Below is a small trained network, with its code and all its weights. Each question gives an input and a class and asks what happens when units are switched off, that is, made to give their printed mean instead of their output.

import numpy as np


def w(rows, s, z=0):
    codes = np.array(rows[::2]) - 128.0
    scale = np.full(codes.shape[1], s)
    scale[-1] = z or s
    return codes * scale


def f(y):
    return np.maximum(y, 0)


def log_softmax(a):
    a = a - a.max(-1, keepdims=True)
    return a - np.log(np.exp(a).sum(-1, keepdims=True))


def net(x, mask):
    res = np.array(x, float).reshape(1, 4) / 4 @ E
    y = f(res @ A[0][:, :-1].T + A[0][:, -1])
    res = res + np.where(mask, y, B[0][:, -1]) @ B[0][:, :-1]
    return log_softmax(res[-1] @ U[:, :-1].T + U[:, -1])


A, B = {}, {}
E = w([
[47,10,201,4],'x0',
[254,132,20,6],'x1',
[101,236,174,41],'x2',
[128,129,129,128],'x3',
],0.0073)
A[0] = w([
[116,139,114,121,101],'n0',
[147,85,93,46,3],'n1',
[150,110,140,98,53],'n2',
[150,108,110,172,190],'n3',
[164,169,60,128,111],'n4',
[181,168,74,135,116],'n5',
[130,195,131,196,161],'n6',
[133,164,128,102,51],'n7',
[134,101,110,86,47],'n8',
[138,101,86,148,92],'n9',
[118,82,128,139,233],'n10',
[88,94,171,125,130],'n11',
[114,135,101,144,192],'n12',
[150,143,70,133,41],'n13',
[118,199,126,225,215],'n14',
[156,95,105,146,128],'n15',
[142,89,95,57,21],'n16',
[120,96,129,155,112],'n17',
[145,83,115,151,233],'n18',
[108,252,189,59,136],'n19',
[104,107,200,125,35],'n20',
[142,182,107,128,56],'n21',
[127,142,81,124,144],'n22',
[171,162,73,126,80],'n23',
[120,152,155,114,91],'n24',
[103,93,182,124,129],'n25',
],0.021,0.0046)
B[0] = w([
[140,125,133,118,134],'n0',
[158,217,117,165,206],'n1',
[139,154,110,133,153],'n2',
[131,134,162,168,180],'n3',
[127,64,144,94,214],'n4',
[133,62,134,87,218],'n5',
[165,195,123,141,217],'n6',
[153,124,101,97,157],'n7',
[120,161,162,157,166],'n8',
[136,109,157,142,161],'n9',
[116,120,119,186,185],'n10',
[67,99,127,134,206],'n11',
[152,125,141,138,156],'n12',
[135,89,155,112,177],'n13',
[162,226,127,170,247],'n14',
[126,112,159,158,165],'n15',
[162,200,131,158,196],'n16',
[122,117,101,169,162],'n17',
[148,112,157,178,182],'n18',
[99,146,76,1,254],'n19',
[70,108,117,110,194],'n20',
[155,103,88,91,175],'n21',
[158,105,146,108,166],'n22',
[111,70,140,101,204],'n23',
[103,129,139,104,154],'n24',
[61,111,127,135,203],'n25',
],0.049,0.016)
U = w([
[158,188,174,174,220],'0',
[128,253,126,47,148],'1',
[52,84,171,151,212],'2',
[31,129,125,51,80],'3',
[146,63,187,130,40],'4',
[129,109,133,26,4],'5',
],0.012,0.0023)

Each question gives the input, the list of numbers given to net, and the class t.
The units are the neurons (one row each of A and B). Each row of codes is followed by its name. A weight is (code - 128) times the scale printed after its matrix; where a second scale follows, it is the last column's (A, B and U).
mask holds one flag per neuron, in row order. A switched-off neuron (its flag False) gives its mean, the last column of its row in B, instead of its output. The means were averaged over made-up inputs and are rounded, as every weight is.
A unit's drop is (log p(t) with every unit on - log p(t) with that unit switched off) / (log p(t) with every unit on - log p(t) with every unit switched off).
The circuit of an input: a set's keep is (log p(t) with only the set's units on - log p(t) with every unit switched off) / (log p(t) with every unit on - log p(t) with every unit switched off). Starting from the 12 units with the biggest drops (on a tie, the unit counted first), units are removed one at a time, each time the one whose removal leaves the highest keep (on an exact tie, the one counted first), for as long as the keep stays at least 0.8.
circuit, biggest first: the units of the circuit, biggest drop first
most important unit: the unit with the biggest drop
top k neurons: the k neurons with the biggest drops, biggest first
drop when u is switched off: that unit's drop, to one decimal
input [6,0,-2,0], class 2: most important unit => n14
input [0,1,-3,-3], class 4: circuit, biggest first => [n14; n19]
input [0,3,0,-3], class 4: circuit, biggest first => [n19; n14]
input [1,6,0,7], class 0: top 3 neurons => [n19; n1; n16]
input [-5,0,-2,-1], class 0: top 3 neurons => [n14; n19; n6]
input [1,8,-2,-5], class 0: top 3 neurons => [n1; n16; n19]
input [5,0,-7,-3], class 2: top 2 neurons => [n14; n6]
input [3,0,1,-6], class 3: top 2 neurons => [n14; n6]
input [-2,1,1,-4], class 5: top 2 neurons => [n1; n16]
input [-5,2,-2,-5], class 4: drop when n19 is switched off => 0.2
input [-8,5,4,-8], class 5: drop when n19 is switched off => 0.0
input [4,7,-2,8], class 0: drop when n19 is switched off => 0.5
